Moves between points:
w592: o>w449, t>w983
w554: o>w983, t>w662
w288: o>w553, t>w173
w647: o>w431, t>w261
w431: o>w898, t>w432
w835: o>w274, t>w40
w938: o>w106, t>w246
w583: o>w275, t>w106
w274: o>w260, t>w941
w227: o>w301, t>w93
w854: o>w23, t>w596
w787: o>w799, t>w431
w790: o>w917, t>w301
w846: o>w583, t>w275
w432: o>w127, t>w412
w582: o>w799, t>w521
w121: o>w258, t>w876
w662: o>w938, t>w301
w992: o>w846, t>w583
w735: o>w377, t>w594
w661: o>w966, t>w205
w623: o>w938, t>w557
w918: o>w898, t>w806
w106: o>w846, t>w274
w521: o>w854, t>w23
w985: o>w40, t>w597
w689: o>w985, t>w40
w170: o>w146, t>w288
w40: o>w597, t>w135
w11: o>w790, t>w23
w246: o>w557, t>w613
w269: o>w106, t>w554
w941: o>w918, t>w273
w377: o>w787, t>w647
w876: o>w285, t>w999
w460: o>w735, t>w377
w806: o>w898, t>w999
w258: o>w898, t>w274
w613: o>w173, t>w121
w553: o>w377, t>w432
w146: o>w258, t>w553
w966: o>w628, t>w930
w898: o>w583, t>w246
w205: o>w107, t>w636
w135: o>w301, t>w592
w449: o>w983, t>w269
w596: o>w374, t>w661
w557: o>w613, t>w173
w173: o>w121, t>w258
w273: o>w806, t>w258
w261: o>w432, t>w127
w917: o>w301, t>w966
w374: o>w661, t>w403
w275: o>w106, t>w121
w628: o>w930, t>w107
w403: o>w205, t>w412
w4: o>w592, t>w449
w412: o>w636, t>w11
w23: o>w403, t>w930
w930: o>w107, t>w689
w127: o>w412, t>w170
w93: o>w662, t>w918
w107: o>w689, t>w985
w285: o>w999, t>w460
w260: o>w941, t>w918
w799: o>w521, t>w854
w636: o>w4, t>w790
w301: o>w966, t>w628
w999: o>w460, t>w918
w597: o>w135, t>w4
w983: o>w269, t>w227
w594: o>w170, t>w146

The rows follow the links: the fewer symbols apart two points are, the more alike their rows tend to be.

Each row is also shifted at random along 4 hidden directions that mean nothing.

The rows of 72 points, shuffled:
Each row is one point's numbers.
v1: -52,-3,3,4,4,-15,4,-28,-38,9,8,-34,4,-1,-18,-7,-8,-6,-12,-4,-16,17,1,1,-13,11,-7,15,18,7
v2: 39,-6,3,5,-19,-6,-13,14,-13,-16,-4,-21,-10,-3,-6,13,-23,7,-20,2,-23,6,-12,11,15,-6,16,0,17,0
v3: -42,16,-7,1,-35,4,19,9,-26,8,-5,-24,-19,7,3,-19,2,-8,0,0,-11,-6,21,20,-2,-7,-10,3,13,-3
v4: -20,8,-3,-1,-7,-10,5,-27,-25,6,11,-30,-2,2,-15,-13,7,-7,7,-5,-22,14,6,6,-5,16,-6,14,19,5
v5: -1,7,-10,-2,4,-11,3,-25,-24,4,10,-35,0,2,-13,4,4,20,4,14,-28,12,3,-2,10,14,-10,12,23,1
v6: 18,29,-15,-4,35,14,10,9,-10,1,0,-19,19,7,17,-23,19,-6,22,4,-25,-14,13,-23,6,0,-3,-8,19,-6
v7: 9,5,0,-4,8,5,2,-12,-27,-18,5,-40,4,2,7,2,7,-1,6,-2,-33,-4,4,-3,17,7,19,-5,28,1
v8: 18,12,6,4,-3,4,-27,6,-19,-9,0,-25,-2,-5,4,-25,-20,-34,-20,-20,-21,-2,-30,0,-8,0,10,-16,18,-2
v9: -13,-1,-1,4,6,-12,-3,-25,-28,0,12,-33,3,-2,-17,3,-10,2,-12,0,-23,18,-5,-4,3,14,0,13,20,6
v10: -24,-21,3,-1,-17,9,-9,-20,19,11,6,32,-8,-4,11,17,2,15,1,7,32,-11,-9,10,-5,10,-8,-11,-23,8
v11: 6,-38,29,-3,7,7,1,-9,32,-13,6,40,4,-1,12,27,6,-11,6,-19,30,-10,2,-4,-13,6,24,-10,-26,11
v12: -12,-15,9,-8,-33,0,-8,-29,7,-12,14,7,-18,-2,3,15,24,5,23,-3,5,-1,-10,18,8,17,17,-4,-2,8
v13: 54,-7,9,3,-3,9,-24,12,-8,2,-3,-22,0,-6,13,3,-6,-11,-4,-9,-29,-11,-26,-1,-12,-3,5,-19,18,-1
v14: 54,-2,17,2,-9,-9,-21,5,-10,-25,2,-23,-6,-4,-8,-1,-16,-29,-14,-27,-27,10,-23,3,-3,0,30,-2,19,-2
v15: -19,-23,17,-9,9,-13,-16,23,14,15,-11,16,6,-6,-19,6,24,-19,26,-18,14,18,-17,-5,-33,-14,-9,7,-13,0
v16: -19,7,0,9,5,-7,26,0,10,-5,-2,22,3,8,-12,-10,-29,-10,-33,-8,29,8,28,-2,-1,-5,1,17,-20,-2
v17: 34,-27,6,7,-17,-2,-22,12,-10,9,-7,-17,-12,-6,-2,29,-24,22,-22,10,-18,5,-23,9,-5,-8,-6,-6,12,2
v18: 7,12,-7,-10,27,-12,-10,15,22,-20,-3,21,11,-2,-17,4,33,11,35,8,8,15,-13,-15,26,-5,15,10,-10,-6
v19: -40,1,-6,-6,37,-6,-4,12,0,18,-6,3,20,0,-10,-9,19,3,22,4,9,11,-3,-20,-9,-8,-21,6,-5,0
v20: 15,-6,-7,0,27,15,5,3,-18,14,0,-29,14,1,19,14,7,25,9,17,-29,-18,6,-16,3,3,-11,-11,22,1
v21: -12,7,4,7,1,-14,-14,-16,-28,2,7,-34,1,-5,-17,-10,-24,-12,-26,-5,-18,14,-19,1,-6,6,-2,7,20,3
v22: -34,-12,10,2,-5,9,0,-15,19,15,5,36,-2,-2,11,-6,-10,-16,-13,-15,40,-11,1,5,-29,5,-13,-8,-29,6
v23: 12,13,2,2,7,-11,-9,-22,-21,4,12,-31,3,0,-17,-17,-4,-27,-4,-13,-28,18,-8,-4,-15,13,-4,11,23,3
v24: -4,28,-2,3,6,6,14,-5,26,-8,4,38,2,5,6,-37,-14,-34,-12,-13,35,-8,14,-5,-5,4,4,-2,-26,-2
v25: 1,2,7,8,-14,8,-23,17,-11,-16,-7,-9,-8,-7,12,-3,-31,-11,-35,-8,-2,-11,-27,6,7,-10,15,-18,3,-3
v26: 8,-30,5,-2,12,-8,-2,-21,-26,-9,9,-35,5,-3,-11,42,-1,34,0,13,-29,9,0,-5,14,12,10,7,25,6
v27: 1,17,-11,-2,32,13,9,3,-19,-3,1,-27,16,3,18,-9,6,5,7,7,-23,-15,10,-17,11,1,-3,-10,20,-4
v28: -27,-3,0,-4,28,9,14,12,-21,-1,-6,-23,16,4,12,-2,16,0,14,1,-15,-10,16,-14,3,-8,1,-3,16,1
v29: -6,3,5,-5,-29,6,19,9,-18,-5,-4,-25,-16,5,7,-8,14,-14,16,-11,-23,-8,21,15,-4,-6,4,2,18,-1
v30: -5,3,-13,5,9,12,-16,7,-26,1,-6,-30,6,-4,16,9,-20,28,-23,16,-20,-18,-18,-5,18,-6,-6,-19,18,-2
v31: -2,13,-16,9,5,-14,26,4,9,-2,-4,16,1,7,-17,0,-24,28,-27,22,19,15,28,-1,26,-3,-2,25,-14,-4
v32: 5,2,5,2,-1,8,4,-7,31,-5,3,39,-2,0,10,-1,-6,-7,-4,-4,32,-12,4,1,0,4,6,-7,-26,-1
v33: -48,7,-3,-5,32,-15,-5,-3,-13,16,0,-7,18,-1,-22,-14,14,-7,13,-1,4,20,-5,-17,-14,0,-18,17,2,0
v34: -23,-16,7,1,1,-6,4,-28,-33,-5,9,-35,1,0,-9,15,-1,6,-3,3,-25,8,3,0,2,12,7,9,22,8
v35: -6,-21,14,-8,21,-15,-8,25,10,4,-11,9,9,-1,-18,11,30,-4,33,-8,2,20,-9,-10,-15,-13,4,12,-4,1
v36: -55,31,-13,1,-17,7,-10,-20,10,13,7,29,-9,-3,8,-37,-4,-15,-8,1,39,-14,-15,13,-6,6,-20,-13,-24,-2
v37: -5,-11,2,-7,-19,-4,7,-22,-21,1,11,-30,-11,3,-5,13,19,12,19,2,-27,4,9,11,0,12,-2,8,23,2
v38: 24,7,-23,9,2,5,5,8,32,48,-4,39,1,2,7,-10,-10,22,-9,25,28,-4,3,-2,-17,-1,-47,-2,-25,-3
v39: 12,2,-7,-6,-12,9,-5,-14,32,-4,10,36,-5,0,13,5,11,16,12,11,25,-12,-6,6,16,11,4,-10,-23,3
v40: 13,22,-16,5,-2,8,-22,4,-22,10,-2,-28,0,-4,12,-19,-18,1,-18,10,-23,-9,-24,-1,2,-2,-18,-18,19,-4
v41: -8,22,-27,12,-8,11,-11,13,10,8,-9,23,-5,-4,12,-4,-32,34,-36,28,29,-13,-16,5,24,-9,-20,-12,-17,-7
v42: -6,-5,-8,-8,7,-14,-7,28,9,10,-14,4,3,-1,-17,15,33,23,37,15,-1,19,-5,-4,6,-14,-9,13,-3,-7
v43: -12,13,-10,-2,16,3,-7,-2,27,4,2,35,9,-1,2,-5,14,8,13,10,31,-6,-8,-9,4,3,-8,-5,-26,-3
v44: 5,-5,5,-3,-4,-2,9,-7,-28,-2,5,-40,-3,3,-1,7,8,-2,8,1,-34,-1,11,2,-2,5,4,4,27,0
v45: 29,24,-15,-6,-14,2,-19,-3,35,5,7,33,-9,-4,3,-14,31,3,35,10,15,0,-20,7,7,9,-7,-8,-17,-3
v46: -2,9,-10,12,-10,-14,4,8,-14,-22,-6,-7,-5,0,-19,9,-44,24,-47,19,1,16,4,8,38,-6,15,16,1,-2
v47: 19,-19,0,-4,35,14,9,4,-11,14,-2,-24,17,3,21,24,13,24,17,12,-26,-17,10,-20,-5,-1,-11,-10,19,0
v48: -15,-27,21,-2,31,10,11,4,-24,-1,-2,-27,17,0,14,15,6,-13,4,-18,-21,-16,15,-18,-19,-4,8,-8,18,4
v49: -5,23,-6,-5,0,-7,-19,14,25,-6,-2,31,0,-3,-11,-21,24,-14,26,1,23,10,-21,0,4,-6,3,1,-19,-6
v50: -16,17,-14,8,7,5,18,-4,18,3,1,33,6,6,5,-10,-23,10,-26,10,36,-7,18,-2,10,0,-9,2,-26,-2
v51: 2,18,-5,0,-7,-9,4,-27,-20,10,14,-31,-3,1,-14,-19,13,-17,15,-7,-26,13,6,3,-11,16,-7,13,21,0
v52: -10,-35,14,-1,14,9,9,-4,-30,14,-1,-36,8,1,12,18,3,0,3,-7,-29,-9,12,-7,-24,1,-8,-6,26,10
v53: -8,-10,9,5,2,-2,20,-3,20,0,-1,33,3,5,-3,5,-23,-3,-26,-7,33,2,22,0,-6,-1,-1,9,-26,2
v54: 60,0,4,0,6,0,21,2,37,-16,3,35,2,6,0,8,2,-3,5,-4,15,1,26,-4,11,4,19,7,-19,0
v55: -26,12,-17,-1,-21,6,-13,-17,20,21,5,29,-9,-3,5,-14,9,8,12,9,26,-3,-18,10,-4,8,-24,-10,-21,3
v56: -60,-17,6,-5,6,-13,-17,14,7,-5,-9,19,5,-7,-16,14,8,9,6,-3,29,12,-20,0,0,-14,1,5,-20,-1
v57: 10,-18,11,8,-5,6,-22,8,-20,-2,-5,-22,-3,-6,9,12,-26,-2,-28,-6,-18,-7,-25,3,-10,-6,4,-16,16,0
v58: 26,-9,4,-4,2,8,-4,-12,36,5,8,39,0,-2,14,6,14,0,17,2,25,-9,-3,0,-7,10,-4,-10,-25,3
v59: -5,18,-9,1,11,4,-6,0,30,1,0,40,6,-1,6,-14,-1,-3,-1,0,34,-7,-7,-7,3,-1,-4,-9,-28,-4
v60: 35,5,-19,8,-5,-6,-24,-3,-14,11,0,-28,-4,-6,-7,10,-16,37,-17,28,-26,9,-25,2,20,4,-12,-2,19,0
v61: -18,-15,5,-3,1,5,-9,6,26,-2,-5,36,2,-3,6,17,-6,10,-8,4,36,-9,-11,0,-1,-5,-4,-10,-29,1
v62: -19,29,-9,1,13,7,-1,-4,25,-12,4,38,8,2,7,-26,2,-13,0,-2,35,-8,-5,-6,13,4,7,-7,-26,-1
v63: -38,-23,13,-2,-36,3,18,10,-23,2,-7,-22,-18,5,5,14,3,-5,2,-7,-10,-8,21,20,-12,-10,1,3,11,2
v64: -50,-8,17,-6,17,-15,-12,20,1,1,-12,12,9,-4,-22,-9,13,-30,11,-25,19,17,-14,-7,-28,-16,1,11,-13,-3
v65: -33,31,-23,0,-38,3,18,11,-20,-1,-6,-20,-21,8,6,-21,4,11,4,17,-10,-6,20,20,25,-6,-5,4,12,-7
v66: -6,2,-2,6,1,5,11,1,21,2,0,36,0,2,8,-2,-22,2,-24,1,34,-8,13,1,2,-2,-1,-2,-25,0
v67: 25,-7,2,4,2,-12,23,7,15,0,-3,18,1,8,-15,11,-19,9,-19,4,13,17,28,-2,3,-3,3,23,-12,-1
v68: -7,6,6,-9,-7,-2,-19,-2,26,-32,3,31,-4,-4,-2,6,21,-3,24,-6,24,1,-20,2,23,2,33,-4,-22,-1
v69: 8,-7,25,5,-15,4,-23,17,-10,-29,-8,-10,-9,-5,8,-3,-33,-37,-33,-26,-5,-10,-26,10,-5,-13,35,-15,5,-1
v70: 16,-16,0,-10,-27,3,18,16,-8,6,-7,-23,-15,4,3,25,31,25,35,15,-27,-3,21,14,2,-5,-7,5,18,-3
v71: 16,-4,-5,5,4,-9,24,5,19,10,-3,19,2,7,-14,3,-17,10,-19,9,18,16,28,-2,0,-3,-9,22,-16,1
v72: 33,2,0,6,-18,6,-25,17,-5,-13,-10,-9,-11,-5,8,7,-21,3,-22,0,-12,-6,-27,8,13,-10,14,-12,9,-4

Some points, each with its row:
w431 v2
w930 v22
w661 v24
w106 v70
w647 v17
w623 v6
w261 v72
w636 v61
w689 v10
w597 v45
w917 v62
w377 v14
w521 v71
w412 v41
w596 v54
w135 v68
w11 v38
w983 v64
w662 v19
w40 v55
w170 v13
w274 v37
w301 v43
w735 v60
w918 v1

Row, symbols taken left to right, then the row they reach:
v36 t t: v49
v56 o t: v42
v21 o t: v8
v66 o o: v39
v32 t t: v59
v33 o o: v28
v16 o: v53
v18 o t: v58
v44 o o: v29
v15 t t: v35
v7 o o: v3
v30 t: v20
v5 t: v9
v50 o o: v11

